array([[157, 116, 113, 151],
       [146, 125, 128, 143]]) out 143

array([[128, 151, 122, 128, 143, 136],
       [130, 156, 135, 108, 108, 149]]) out 149

array([[135, 154, 129, 145, 143, 138, 138],
       [121, 130, 122, 119, 131, 125, 115]]) out 115

array([[141, 153, 135, 130],
       [108, 111, 128, 115]]) out 115

array([[146, 128, 156, 141, 112],
       [154, 156, 149, 120, 130]]) out 130

array([[154, 151, 137, 131, 128, 116],
       [106, 125, 123, 122, 151, 118]]) out 118

array([[106, 141, 126, 124, 117],
       [141, 128, 121, 138, 129]]) out 129

array([[128, 150, 109, 148],
       [127, 133, 137, 129]]) out 129
---
[[119 122 130 122 136 123 122 137 130 131]
 [111 130 132 126 123 130 122 138 128 137]
 [119 130 123 128 121 135 128 114 124 126]
 [130 135 129 129 118 129 131 116 127 122]
 [130 136 125 131 130 126 126 137 130 118]
 [152 137 135 133 121 127 136 107 132 114]
 [145 115 126 128 127 123 134 120 129 123]
 [123 123 130 128 129 126 125 145 127 131]
 [118 134 126 130 130 128 132 123 130 127]
 [125 133 125 131 119 133 125 132 128 132]
 [120 121 128 128 131 127 122 144 129 135]
 [146 122 124 132 128 124 126 123 127 118]] out 124

[[128 131 154 149 125 127 126 133 122 127 122]
 [129 127 129 114 112 129 126 120 131 126 115]
 [129 127 120 129 134 125 127 120 126 127 136]
 [135 137 133 132 118 130 110 125 128 129 119]
 [129 127 127 131 113 126 147 123 131 127 134]
 [116 133 130 141 143 115 128 123 128 131 130]] out 130

[[134 128 122 104 139 128 146]
 [128 140 139 137 122 148 134]
 [137 127 124 107 137 130 145]
 [152 142 140 136 128 151 136]
 [128 130 132 150 118 127 111]] out 132

[[139 123 146 133 125 118 129 126 126 125 123 135 129 121 141]
 [137 130 133 138 128 121 126 126 134 132 128 126 134 129 121]
 [125 130 137 130 125 123 125 129 128 131 129 126 135 119 129]
 [124 137 140 132 136 138 128 134 123 138 127 134 127 120 126]
 [127 125 142 136 131 131 121 135 131 132 130 130 130 129 122]
 [126 138 125 126 129 134 133 126 138 127 123 129 125 133 139]
 [124 126 131 126 131 126 125 127 123 125 123 132 133 119 129]
 [129 128 133 132 128 126 128 130 130 131 127 125 131 127 124]
 [138 123 122 129 132 130 132 129 133 132 130 127 125 138 126]
 [136 140 140 133 129 118 121 132 124 146 152 125 124 119 142]
 [127 128 122 129 138 139 124 136 124 133 132 134 124 134 121]
 [127 130 135 130 130 129 128 131 130 137 127 130 137 123 125]] out 135

[[127 130 111 129 106 130 128 108 131 127 116 124 109 114 143 148]
 [126 127 114 128 105 128 128 111 129 121 125 112 113 120 155 144]
 [129 132 110 129 110 131 130 110 129 129 113 135 109 113 132 147]
 [128 130 112 129 106 130 128 108 131 126 117 124 110 114 141 147]
 [128 128 114 128 106 127 130 113 126 122 123 115 114 121 148 143]
 [129 132 110 130 111 132 130 111 128 130 113 136 110 113 131 147]
 [129 132 110 130 111 132 131 111 128 130 111 138 109 112 128 147]
 [129 132 108 130 110 133 131 110 128 130 110 140 108 110 130 148]
 [117 124 146 128 145 134 105 132 157 141 146 107 140 130 152 117]] out 146
---
Input:
[[114 148 155 149 146 102 144]
 [125 124 138 118 143 138 125]
 [150 116 110 117 109 137 115]]
Output: 155

Input:
[[131 137 132 130]
 [121 142 134 125]
 [106 127 128 140]]
Output: 132

Input:
[[132 129 140 112 118 122 107]
 [123 137 137 125 123 139 122]
 [140 118 118 130 133 112 131]]
Output: 140

Input:
[[128 124 119 127]
 [126 137 151 137]
 [124 130 129 134]]
Output: 119

Input:
[[123 131 136 123 144 107 117]
 [139 125 129 134 128 146 142]
 [129 124 120 131 131 126 129]]
Output: 136

Input:
[[128 125 121 129 128]
 [151 109 118 130 136]
 [136 120 132 138 129]]
Output: 121
---
[[104, 136, 141, 138, 141, 127], [121, 134, 114, 115, 129, 133], [130, 122, 135, 129, 119, 112]] ans = 129
[[128, 129, 129, 132, 134], [128, 127, 127, 125, 124], [130, 131, 131, 142, 149]] ans = 131
[[109, 114, 123, 129, 121, 111, 118], [135, 152, 149, 105, 107, 147, 110], [128, 119, 122, 128, 127, 127, 131]] ans = 127
[[125, 131, 129, 129, 135, 129, 126], [123, 104, 152, 116, 146, 153, 122], [147, 121, 131, 146, 111, 115, 107]] ans = 111
[[141, 121, 145, 105, 120, 107, 125], [111, 133, 109, 146, 135, 146, 125], [116, 145, 129, 122, 144, 131, 104]] ans = 144
[[107, 127, 134, 133, 120], [132, 154, 141, 140, 127], [106, 125, 156, 115, 115]] ans = 156
[[121, 121, 127, 127, 112, 129, 127], [120, 120, 127, 125, 105, 132, 125], [124, 125, 113, 116, 117, 142, 114]] ans = 117
[[114, 128, 130, 149, 136, 121, 138], [125, 129, 138, 118, 130, 132, 125], [124, 134, 102, 110, 140, 129, 115]] ans = 140
[[101, 128, 137, 128, 132, 115], [101, 128, 136, 128, 132, 115], [118, 127, 132, 128, 129, 123]] ans = 128
[[110, 126, 122, 117, 110, 112], [141, 141, 123, 120, 134, 146], [135, 127, 122, 152, 145, 135]] ans = 152
---
124  126  119  129  123  133  124
133  137  156  125  138  122  133
130  129  125  140  134  121  130
-> 137

141  116  157  100  102
117  133  102  120  125
-> 133

149  155  147  141
119  134  129  116
125  137  130  104
-> 134

135  113  116  131
116  137  112  106
121  139  136  125
-> 137

133  104  113  145  143
121  136  136  119  139
119  140  119  115  107
-> 136

114  139  118  109
121  150  126  102
-> 150

149  105  117  136  137
138  127  129  124  130
-> 127
---
[154 144 104 138 157]: 154
[122 103 100 113 122]: 122
[127 155 139 139 129]: 127
[157 132 119 138 115]: 157
[155 123 127 118 128]: 155
[107  99 113 129 142]: 107
---
[121 151 120 111 108 113 116] yields 111, 151

[155 137  98 115 111] yields 98, 155

[[139 122 131 110 127]
 [150 133 141 134 151]
 [103 108 134 119 104]] yields 141, 151

[126 103 147 129 151 142 120] yields 129, 151

[104 121 154 131 124] yields 154, 154

[113 114 112 117 127 103 146] yields 117, 146

[122 134 112 103 154] yields 112, 154
---
[[117 113 140 113 140 122 140]
 [150 154 104 155 104 138 105]
 [112 108 146 108 146 120 145]]	120

[129 154 149 129]	149

[[137 143 147 104 123]
 [132 143 137 115 115]
 [133 112 115 123 112]]	123

[[121 131 122 125 122 136]
 [141 131 146 142 106 123]]	106

[140 133 153 134 136]	134

[132 119 157 133]	157

[135 137 150 145 109]	145
---
[[109 126 103 152]
 [111 122 138 138]
 [103 113 150 110]] out 113

[[113 124 135 143 106 113]
 [115 118 135 117 143 121]
 [110 123 131 146 121 109]] out 123

[[124 133 126 119 126 128]
 [149 138 112 117 128 127]
 [133 135 121 103 128 118]] out 135

[[139 151 131 144 119 122 114]
 [130 121 146 134 115 122 115]
 [130 144 122 119 138 141 134]] out 144

[[140 116 122 132 122 139 125]
 [119 139 117 120 135 126 105]
 [106 152 113 116 125 140 122]] out 152

[[128 117 125 112 132 118 119]
 [135 128 119 119 139 119 130]
 [127 114 118 103 139 124 123]] out 114

[[117 120 116 135 122 100]
 [122 145 122 144 141 111]
 [122 118 124 134 110 109]] out 118

[[112 105 122 117]
 [113 129 121 143]
 [113 130 131 114]] out 130

[[158 150 134 121]
 [127 129 129 128]
 [127 130 129 128]] out 130
---
[[144, 124, 133, 126, 123, 131, 137],
 [122, 144, 140, 121, 120, 144, 135],
 [150, 127, 109, 141, 140, 117, 140]] → 137, 150

[142, 140, 105, 131, 114, 145] → 145, 142

[141, 156, 127, 113, 124, 122, 111] → 111, 141

[126, 127, 128, 104] → 104, 126

[[117, 156, 138, 131, 147, 127],
 [132, 120, 118, 116, 127, 121],
 [135, 142, 122, 127, 147, 109]] → 127, 135

[135, 131, 102, 151, 117, 152] → 152, 135

[133, 137, 136, 126, 142, 158, 122] → 122, 133

[122, 110, 132, 128, 102, 122] → 122, 122

[117, 138, 105, 157, 126] → 126, 117
---
150,127,128,140,141,122
149,127,128,140,140,123
=> 141

136,120,133,155,106,156
128,114,135,149,132,128
=> 149

116,126,137,138,136,153,136 => 137

153,134,127,138
123,132,132,110
=> 134

101,143,119,138,119,141,126 => 138

117,126,122,137,107,102,113 => 122

155,114,108,132,119
129,121,138,123,124
=> 132

127,140,152,133,136,135 => 136

130,125,100,128 => 125

101,122,127,116,103 => 116
